Here is a tiny trained network, its code and every weight. The questions are about switching its units off for an input and a class, where a switched-off unit gives its printed mean instead of its output.

import numpy as np


def w(rows, s, z=0):
    codes = np.array(rows[::2]) - 128.0
    scale = np.full(codes.shape[1], s)
    scale[-1] = z or s
    return codes * scale


def f(y):
    return np.maximum(y, 0)


def log_softmax(a):
    a = a - a.max(-1, keepdims=True)
    return a - np.log(np.exp(a).sum(-1, keepdims=True))


def net(x, mask):
    res = np.array(x, float).reshape(1, 6) / 4 @ E
    y = f(res @ A[0][:, :-1].T + A[0][:, -1])
    res = res + np.where(mask, y, B[0][:, -1]) @ B[0][:, :-1]
    return log_softmax(res[-1] @ U[:, :-1].T + U[:, -1])


A, B = {}, {}
E = w([
[158,127,138,153,138,116],'x0',
[115,127,131,117,135,119],'x1',
[143,182,131,98,1,68],'x2',
[25,132,155,223,81,96],'x3',
[122,134,138,124,133,132],'x4',
[136,224,135,146,132,202],'x5',
],0.0094)
A[0] = w([
[106,195,106,95,94,192,220],'n1',
[127,183,171,170,128,191,214],'n2',
[151,179,117,84,57,109,87],'n3',
[48,123,127,230,58,111,99],'n4',
[126,144,157,70,42,57,44],'n5',
[67,148,153,157,135,78,255],'n6',
[186,106,143,14,125,158,32],'n7',
[207,163,111,73,125,146,67],'n8',
[111,66,92,91,85,88,149],'n9',
[174,160,140,126,92,72,19],'n10',
[134,27,164,106,108,53,177],'n11',
[108,105,104,160,211,177,82],'n12',
[141,206,137,79,33,106,24],'n13',
[87,99,55,159,133,210,126],'n14',
[132,254,129,104,121,133,142],'n15',
],0.0098,0.0045)
B[0] = w([
[134,131,65,178,160,188,208],'n1',
[154,85,60,148,168,112,212],'n2',
[146,66,119,112,197,56,211],'n3',
[85,150,34,57,198,56,254],'n4',
[161,57,190,109,226,127,234],'n5',
[154,133,65,73,111,116,237],'n6',
[84,175,71,61,145,36,205],'n7',
[69,184,69,89,134,63,195],'n8',
[220,115,96,242,98,206,215],'n9',
[87,77,194,68,106,132,173],'n10',
[168,125,58,236,161,216,253],'n11',
[111,90,221,110,199,57,203],'n12',
[116,3,217,156,198,99,224],'n13',
[229,52,187,98,122,97,178],'n14',
[174,61,112,197,178,219,202],'n15',
],0.0075,0.0082)
U = w([
[103,77,201,152,172,92,104],'0',
[154,135,75,202,142,175,188],'1',
[69,199,33,63,123,2,62],'2',
[154,139,88,158,138,112,182],'3',
[123,107,95,150,136,127,189],'4',
[133,138,104,142,129,102,245],'5',
[101,211,153,94,51,165,3],'6',
],0.0086,0.0049)

Each question gives the input, the list of numbers given to net, and the class t.
The units are the neurons (one row each of A and B). Each row of codes is followed by its name. A weight is (code - 128) times the scale printed after its matrix; where a second scale follows, it is the last column's (A, B and U).
mask holds one flag per neuron, in row order. A switched-off neuron (its flag False) gives its mean, the last column of its row in B, instead of its output. The means were averaged over made-up inputs and are rounded, as every weight is.
A unit's drop is (log p(t) with every unit on - log p(t) with that unit switched off) / (log p(t) with every unit on - log p(t) with every unit switched off).
The circuit of an input: a set's keep is (log p(t) with only the set's units on - log p(t) with every unit switched off) / (log p(t) with every unit on - log p(t) with every unit switched off). Starting from the 12 units with the biggest drops (on a tie, the unit counted first), units are removed one at a time, each time the one whose removal leaves the highest keep (on an exact tie, the one counted first), for as long as the keep stays at least 0.8.
circuit, biggest first: the units of the circuit, biggest drop first
top k neurons: the k neurons with the biggest drops, biggest first
drop when u is switched off: that unit's drop, to one decimal
input [-5,-6,0,-8,-5,-3], class 2: circuit, biggest first -> [n7]
input [4,7,7,-1,3,-1], class 0: circuit, biggest first -> [n13; n5]
input [-6,-3,6,-8,2,0], class 2: top 3 neurons -> [n7; n8; n11]
input [4,-4,2,4,1,-1], class 2: circuit, biggest first -> [n4; n15]
input [1,-6,-1,8,7,5], class 2: top 3 neurons -> [n4; n11; n9]
input [-4,6,-1,8,5,-6], class 2: top 2 neurons -> [n4; n6]
input [-7,8,-8,3,0,3], class 0: top 3 neurons -> [n12; n14; n11]
input [-4,8,3,-5,0,-8], class 1: top 2 neurons -> [n11; n9]
input [6,-3,7,1,-7,-3], class 0: top 3 neurons -> [n13; n5; n10]
input [-4,0,-6,8,2,-8], class 1: top 3 neurons -> [n11; n9; n7]
input [5,0,7,-8,7,2], class 2: top 4 neurons -> [n8; n7; n11; n9]
input [7,-3,-1,-8,1,-6], class 2: top 3 neurons -> [n7; n8; n15]
input [-6,1,4,6,-2,-6], class 1: top 2 neurons -> [n9; n11]
input [6,-7,-7,2,-2,2], class 0: circuit, biggest first -> [n12]
input [-8,4,8,-7,-7,-2], class 0: top 2 neurons -> [n13; n5]
input [4,5,7,-6,1,4], class 0: top 2 neurons -> [n13; n15]
input [3,1,7,0,3,7], class 0: drop when n8 is switched off -> 0.0
input [-2,-7,2,6,7,-8], class 1: drop when n12 is switched off -> 0.1
input [2,-4,5,3,-3,0], class 0: drop when n3 is switched off -> 0.1
input [-2,-2,1,7,-3,3], class 2: circuit, biggest first -> [n4]
input [7,-8,1,8,5,1], class 2: drop when n4 is switched off -> 0.2
